Here is a tiny trained network, its code and every weight. The questions are about switching its units off for an input and a class, where a switched-off unit gives its printed mean instead of its output.

import numpy as np


def w(rows, s, z=0):
    codes = np.array(rows[::2]) - 128.0
    scale = np.full(codes.shape[1], s)
    scale[-1] = z or s
    return codes * scale


def norm(h):
    return h / np.sqrt((h * h).mean(-1, keepdims=True) + 1e-5)


def f(y):
    return np.maximum(y, 0)


def log_softmax(a):
    a = a - a.max(-1, keepdims=True)
    return a - np.log(np.exp(a).sum(-1, keepdims=True))


def net(x, mask):
    res = np.array(x, float).reshape(1, 2) / 4 @ E
    u = 0
    for l in range(2):
        y = f(norm(res) @ A[l][:, :-1].T + A[l][:, -1])
        res = res + np.where(mask[u : u + 5], y, B[l][:, -1]) @ B[l][:, :-1]
        u += 5
    return log_softmax(norm(res)[-1] @ U[:, :-1].T + U[:, -1])


A, B = {}, {}
E = w([
[68,131,71,145,80,76,250,68],'x0',
[249,32,94,99,46,89,48,133],'x1',
],0.012)
A[0] = w([
[194,44,78,149,75,108,1,132,40],'0.n0',
[232,95,197,113,204,118,141,73,39],'0.n1',
[114,160,128,104,117,96,174,86,69],'0.n2',
[156,106,156,99,107,132,40,157,45],'0.n3',
[44,152,159,194,150,143,124,151,254],'0.n4',
],0.0095,0.0027)
B[0] = w([
[175,118,253,74,147,137,191,124,254],'0.n0',
[117,134,120,182,81,107,109,100,163],'0.n1',
[156,57,165,170,120,154,94,182,170],'0.n2',
[65,124,67,152,54,64,97,110,203],'0.n3',
[228,91,135,39,245,175,178,149,215],'0.n4',
],0.011)
A[1] = w([
[68,145,249,152,99,126,171,130,34],'1.n0',
[98,120,87,144,137,121,207,118,252],'1.n1',
[171,44,21,158,145,147,146,154,107],'1.n2',
[209,78,89,140,132,172,43,171,28],'1.n3',
[91,158,207,141,180,172,54,177,99],'1.n4',
],0.019,0.0027)
B[1] = w([
[92,164,49,151,177,162,124,138,233],'1.n0',
[167,108,169,125,50,95,61,123,233],'1.n1',
[67,186,58,150,146,136,117,118,213],'1.n2',
[60,183,66,159,182,162,190,121,224],'1.n3',
[134,97,134,152,4,65,101,100,255],'1.n4',
],0.015,0.0098)
U = w([
[201,109,250,80,106,152,190,115,207],'0',
[113,140,89,175,21,104,107,93,195],'1',
[100,170,45,124,183,178,147,124,203],'2',
[97,59,146,160,149,125,122,137,13],'3',
[71,82,152,146,146,115,126,158,2],'4',
],0.016,0.0045)

Each question gives the input, the list of numbers given to net, and the class t.
The units are the neurons (one row each of A and B). Each row of codes is followed by its name. A weight is (code - 128) times the scale printed after its matrix; where a second scale follows, it is the last column's (A, B and U).
mask holds one flag per neuron, layer by layer. A switched-off neuron (its flag False) gives its mean, the last column of its row in B, instead of its output. The means were averaged over made-up inputs and are rounded, as every weight is.
A unit's drop is (log p(t) with every unit on - log p(t) with that unit switched off) / (log p(t) with every unit on - log p(t) with every unit switched off).
The circuit of an input: a set's keep is (log p(t) with only the set's units on - log p(t) with every unit switched off) / (log p(t) with every unit on - log p(t) with every unit switched off). Starting from all 10 units, units are removed one at a time, each time the one whose removal leaves the highest keep (on an exact tie, the one counted first), for as long as the keep stays at least 0.8.
units of the circuit, in order: the units of the circuit, biggest drop first
unit that matters most: the unit with the biggest drop
top k neurons: the k neurons with the biggest drops, biggest first
top k neurons in layer l: the k neurons of layer l with the biggest drops, biggest first
drop when u is switched off: that unit's drop, to one decimal
input [-2,-1], class 2: unit that matters most	0.n0
input [0,-3], class 2: units of the circuit, in order	0.n4, 0.n0
input [3,2], class 2: top 4 neurons	1.n4, 0.n3, 1.n0, 0.n2
input [-2,2], class 2: top 3 neurons in layer 1	1.n0, 1.n4, 1.n1
input [-7,-8], class 0: top 2 neurons	0.n4, 0.n3
input [-1,2], class 2: top 4 neurons	1.n0, 0.n0, 1.n4, 0.n4
input [-1,7], class 0: top 2 neurons	0.n0, 1.n4
input [6,-6], class 0: top 3 neurons in layer 0	0.n4, 0.n3, 0.n1
input [1,-3], class 2: top 2 neurons	0.n4, 0.n0
input [3,-3], class 2: top 3 neurons	1.n2, 1.n4, 0.n0
input [3,-8], class 0: units of the circuit, in order	0.n4, 1.n1
input [-3,7], class 0: top 2 neurons	0.n0, 1.n4
input [-2,-2], class 2: top 2 neurons	0.n4, 0.n0
input [1,-2], class 2: units of the circuit, in order	0.n4
input [-7,7], class 0: top 4 neurons in layer 1	1.n2, 1.n4, 1.n0, 1.n1
input [0,3], class 2: top 3 neurons in layer 1	1.n0, 1.n1, 1.n4
input [7,-8], class 0: top 3 neurons in layer 0	0.n4, 0.n3, 0.n0
input [-1,-1], class 2: top 2 neurons	0.n0, 0.n4
input [-7,0], class 1: drop when 1.n4 is switched off	2.1
input [-8,0], class 1: drop when 1.n4 is switched off	1.9
input [-1,-8], class 0: drop when 0.n4 is switched off	1.8
input [-7,-1], class 1: top neuron	1.n4
